Below are the code and all the weights of a small trained network. Each question names an input and a target symbol and asks about switching units off, where a switched-off unit gives its printed mean instead of its output.

import numpy as np


def w(rows, s, z=0):
    codes = np.array(rows[::2]) - 128.0
    scale = np.full(codes.shape[1], s)
    scale[-1] = z or s
    return codes * scale


def f(y):
    return np.maximum(y, 0)


def softmax(a):
    e = np.exp(a - a.max(-1, keepdims=True))
    return e / e.sum(-1, keepdims=True)


def log_softmax(a):
    a = a - a.max(-1, keepdims=True)
    return a - np.log(np.exp(a).sum(-1, keepdims=True))


def net(x, mask):
    ids = ['ΔΘΞαβγεηλμπτφψ'.index(c) for c in x.split()]
    T = len(ids)
    res = E[ids] + P[:T]
    u = 0
    for l in range(2):
        r = res
        for j in range(3):
            rows = slice(2 * j, 2 * j + 2)
            q, k, v = (r @ M[l][rows].T for M in (Q, K, V))
            z = softmax(np.where(np.tri(T) > 0, q @ k.T / 2**0.5, -1e9)) @ v
            o = O[l][rows]
            res = res + np.where(mask[u + j], z, o[:, -1]) @ o[:, :-1]
        u += 3
        y = f(res @ A[l][:, :-1].T + A[l][:, -1])
        res = res + np.where(mask[u : u + 8], y, B[l][:, -1]) @ B[l][:, :-1]
        u += 8
    return log_softmax(res[-1] @ U[:, :-1].T + U[:, -1])


Q, K, V, O, A, B = {}, {}, {}, {}, {}, {}
E = w([
[203,53,120,113,111],'Δ',
[70,175,73,104,120],'Θ',
[99,180,107,132,247],'Ξ',
[70,50,119,202,179],'α',
[184,143,185,178,62],'β',
[92,57,58,120,125],'γ',
[80,91,240,61,135],'ε',
[123,229,152,142,127],'η',
[124,159,232,253,171],'λ',
[158,158,100,82,51],'μ',
[165,59,117,120,216],'π',
[39,148,124,195,89],'τ',
[142,155,48,41,161],'φ',
[218,185,150,99,181],'ψ',
],0.011)
P = w([
[121,156,118,21,49],'0',
[128,164,119,60,49],'1',
[113,174,121,64,70],'2',
[122,164,105,51,62],'3',
[134,177,113,68,65],'4',
[153,180,94,78,71],'5',
[151,181,90,80,69],'6',
[166,172,94,88,66],'7',
[163,191,77,104,56],'8',
[175,187,64,101,71],'9',
[182,191,68,122,81],'10',
[199,198,45,137,88],'11',
[163,197,6,137,87],'12',
],0.0025)
Q[0] = w([
[191,114,225,30,129],'0.h0',
[63,138,134,204,153],'0.h0',
[169,142,120,61,228],'0.h1',
[188,141,39,146,181],'0.h1',
[147,157,135,88,110],'0.h2',
[70,102,253,13,136],'0.h2',
],0.021)
K[0] = w([
[198,164,36,243,139],'0.h0',
[62,126,218,123,148],'0.h0',
[138,148,154,60,194],'0.h1',
[82,65,244,24,138],'0.h1',
[154,173,123,103,113],'0.h2',
[142,183,6,154,184],'0.h2',
],0.021)
V[0] = w([
[180,105,234,131,82],'0.h0',
[48,192,107,211,195],'0.h0',
[255,117,39,161,235],'0.h1',
[113,171,142,130,148],'0.h1',
[133,161,141,157,133],'0.h2',
[36,105,189,6,138],'0.h2',
],0.0055)
O[0] = w([
[106,157,110,83,59,160],'0.h0',
[77,191,162,193,199,91],'0.h0',
[189,106,93,61,253,6],'0.h1',
[124,144,141,106,151,150],'0.h1',
[116,120,129,112,142,143],'0.h2',
[231,149,124,120,131,188],'0.h2',
],0.0046,0.0013)
A[0] = w([
[154,128,109,152,124,63],'0.n0',
[253,156,66,226,108,51],'0.n1',
[138,131,123,106,106,44],'0.n2',
[139,135,121,111,101,21],'0.n3',
[106,106,115,144,128,27],'0.n4',
[170,152,114,148,122,2],'0.n5',
[128,116,91,165,133,20],'0.n6',
[131,141,135,143,137,68],'0.n7',
],0.0055,0.006)
B[0] = w([
[104,120,110,122,113,128],'0.n0',
[184,124,170,150,82,253],'0.n1',
[68,131,161,158,58,128],'0.n2',
[185,176,152,200,84,128],'0.n3',
[135,103,136,155,97,128],'0.n4',
[81,117,82,197,133,128],'0.n5',
[162,198,152,51,247,128],'0.n6',
[140,133,117,90,180,128],'0.n7',
],0.012,0.00033)
Q[1] = w([
[73,118,99,128,142],'1.h0',
[175,113,2,165,33],'1.h0',
[193,157,78,194,105],'1.h1',
[145,144,150,142,119],'1.h1',
[137,210,12,87,70],'1.h2',
[104,121,99,157,85],'1.h2',
],0.026)
K[1] = w([
[59,111,106,138,120],'1.h0',
[55,59,146,4,145],'1.h0',
[170,120,228,92,130],'1.h1',
[113,143,152,131,119],'1.h1',
[71,137,175,35,108],'1.h2',
[78,109,121,113,83],'1.h2',
],0.028)
V[1] = w([
[112,117,38,165,161],'1.h0',
[101,114,173,83,125],'1.h0',
[225,115,92,255,131],'1.h1',
[241,202,70,220,117],'1.h1',
[129,224,26,135,104],'1.h2',
[159,140,243,96,143],'1.h2',
],0.0081)
O[1] = w([
[78,108,120,91,115,17],'1.h0',
[158,154,117,152,143,203],'1.h0',
[155,112,254,117,100,6],'1.h1',
[144,140,225,86,90,46],'1.h1',
[104,164,97,80,127,123],'1.h2',
[178,134,161,145,132,178],'1.h2',
],0.0086,0.0015)
A[1] = w([
[111,238,121,13,170,90],'1.n0',
[58,129,102,59,110,71],'1.n1',
[172,124,159,182,109,149],'1.n2',
[127,55,89,42,60,2],'1.n3',
[204,123,114,7,157,52],'1.n4',
[27,228,169,126,155,87],'1.n5',
[37,69,191,177,182,61],'1.n6',
[131,137,90,32,243,118],'1.n7',
],0.014,0.0057)
B[1] = w([
[215,254,58,133,143,254],'1.n0',
[98,115,113,64,91,204],'1.n1',
[96,97,194,79,139,231],'1.n2',
[177,54,109,188,92,178],'1.n3',
[186,44,145,158,131,212],'1.n4',
[83,107,188,212,112,221],'1.n5',
[185,135,45,182,163,199],'1.n6',
[39,90,182,66,166,254],'1.n7',
],0.02,0.0058)
U = w([
[172,63,156,172,114,63],'Δ',
[62,199,71,95,83,203],'Θ',
[73,179,132,140,240,110],'Ξ',
[120,112,55,208,207,130],'α',
[133,161,253,76,48,184],'β',
[54,73,64,102,76,147],'γ',
[116,138,129,146,140,255],'ε',
[160,210,157,193,130,106],'η',
[151,125,224,225,192,27],'λ',
[176,153,100,131,54,152],'μ',
[88,59,146,132,217,92],'π',
[46,129,125,208,74,171],'τ',
[130,127,73,62,172,111],'φ',
[221,151,190,136,200,44],'ψ',
],0.0064,0.0065)

Each question gives the input, a string of symbols that net reads in full, and the target symbol t.
The units are the heads (2 rows each of Q, K, V and O) and the neurons (one row each of A and B). Each row of codes is followed by its name. A weight is (code - 128) times the scale printed after its matrix; where a second scale follows, it is the last column's (O, A, B and U).
mask holds one flag per unit, layer by layer, with each layer's heads first. A switched-off unit (its flag False) gives its mean, the last column of its rows in O or B, instead of its output. The means were averaged over made-up inputs and are rounded, as every weight is.
A unit's drop is (log p(t) with every unit on - log p(t) with that unit switched off) / (log p(t) with every unit on - log p(t) with every unit switched off).
The circuit of an input: a set's keep is (log p(t) with only the set's units on - log p(t) with every unit switched off) / (log p(t) with every unit on - log p(t) with every unit switched off). Starting from the 12 units with the biggest drops (on a tie, the unit counted first), units are removed one at a time, each time the one whose removal leaves the highest keep (on an exact tie, the one counted first), for as long as the keep stays at least 0.8.
units of the circuit, in order: the units of the circuit, biggest drop first
unit that matters most: the unit with the biggest drop
top k neurons: the k neurons with the biggest drops, biggest first
top k neurons in layer l: the k neurons of layer l with the biggest drops, biggest first
which heads matter: for each layer, one digit per head in row order, 1 if its drop is at least 0.15 and else 0, layers parted by /
drop of u: that unit's drop, to one decimal
input β α β μ π Ξ, target Ξ: units of the circuit, in order	1.n7, 1.n0, 0.h1
input α η γ φ α γ τ Δ, target Δ: unit that matters most	1.n3
input Θ γ μ, target μ: top 2 neurons	1.n0, 1.n3
input π λ τ τ π τ ε τ λ β γ, target β: top 4 neurons	1.n2, 1.n6, 0.n1, 1.n0
input ε β Δ β γ β Θ β μ, target β: units of the circuit, in order	1.h2, 1.n2
input Θ β φ μ β λ φ α, target α: units of the circuit, in order	1.n6, 0.h2, 1.n2
input μ φ π Δ β, target β: units of the circuit, in order	1.h1, 1.n2
input α φ τ Θ τ τ τ τ Θ Θ π τ φ, target φ: top 4 neurons	1.n0, 1.n7, 1.n4, 1.n1
input β φ λ η, target η: units of the circuit, in order	1.n0, 1.h2, 1.n5
input η β α μ α π Θ π α α ψ, target ψ: units of the circuit, in order	1.n0, 1.n4, 0.h1
input η β β λ τ τ γ Δ τ ε Ξ β τ, target β: units of the circuit, in order	1.n2, 1.h2, 1.n6, 1.h0
input Θ Ξ γ α, target α: which heads matter	000 / 000
input Ξ τ μ μ π Ξ Ξ Θ γ π Ξ β, target β: units of the circuit, in order	1.h1, 1.n2
input β ε β φ Δ β Θ, target β: unit that matters most	1.h2
input β τ ψ μ, target μ: which heads matter	000 / 001
input α λ γ, target γ: top 3 neurons in layer 1	1.n1, 1.n0, 1.n3
input τ ε π μ μ α φ τ β γ, target β: which heads matter	100 / 101
input γ η ψ τ φ β η η, target η: which heads matter	000 / 001
input β γ Ξ γ μ μ η τ, target τ: which heads matter	000 / 000
input ψ β λ, target λ: top neuron	1.n5
input ψ α γ ψ φ ψ γ, target γ: drop of 1.h0	0.2
input Ξ α ψ α Θ, target Θ: drop of 1.n0	0.7
input β η Δ β γ β φ ε λ ψ λ β τ, target β: drop of 1.n2	0.7
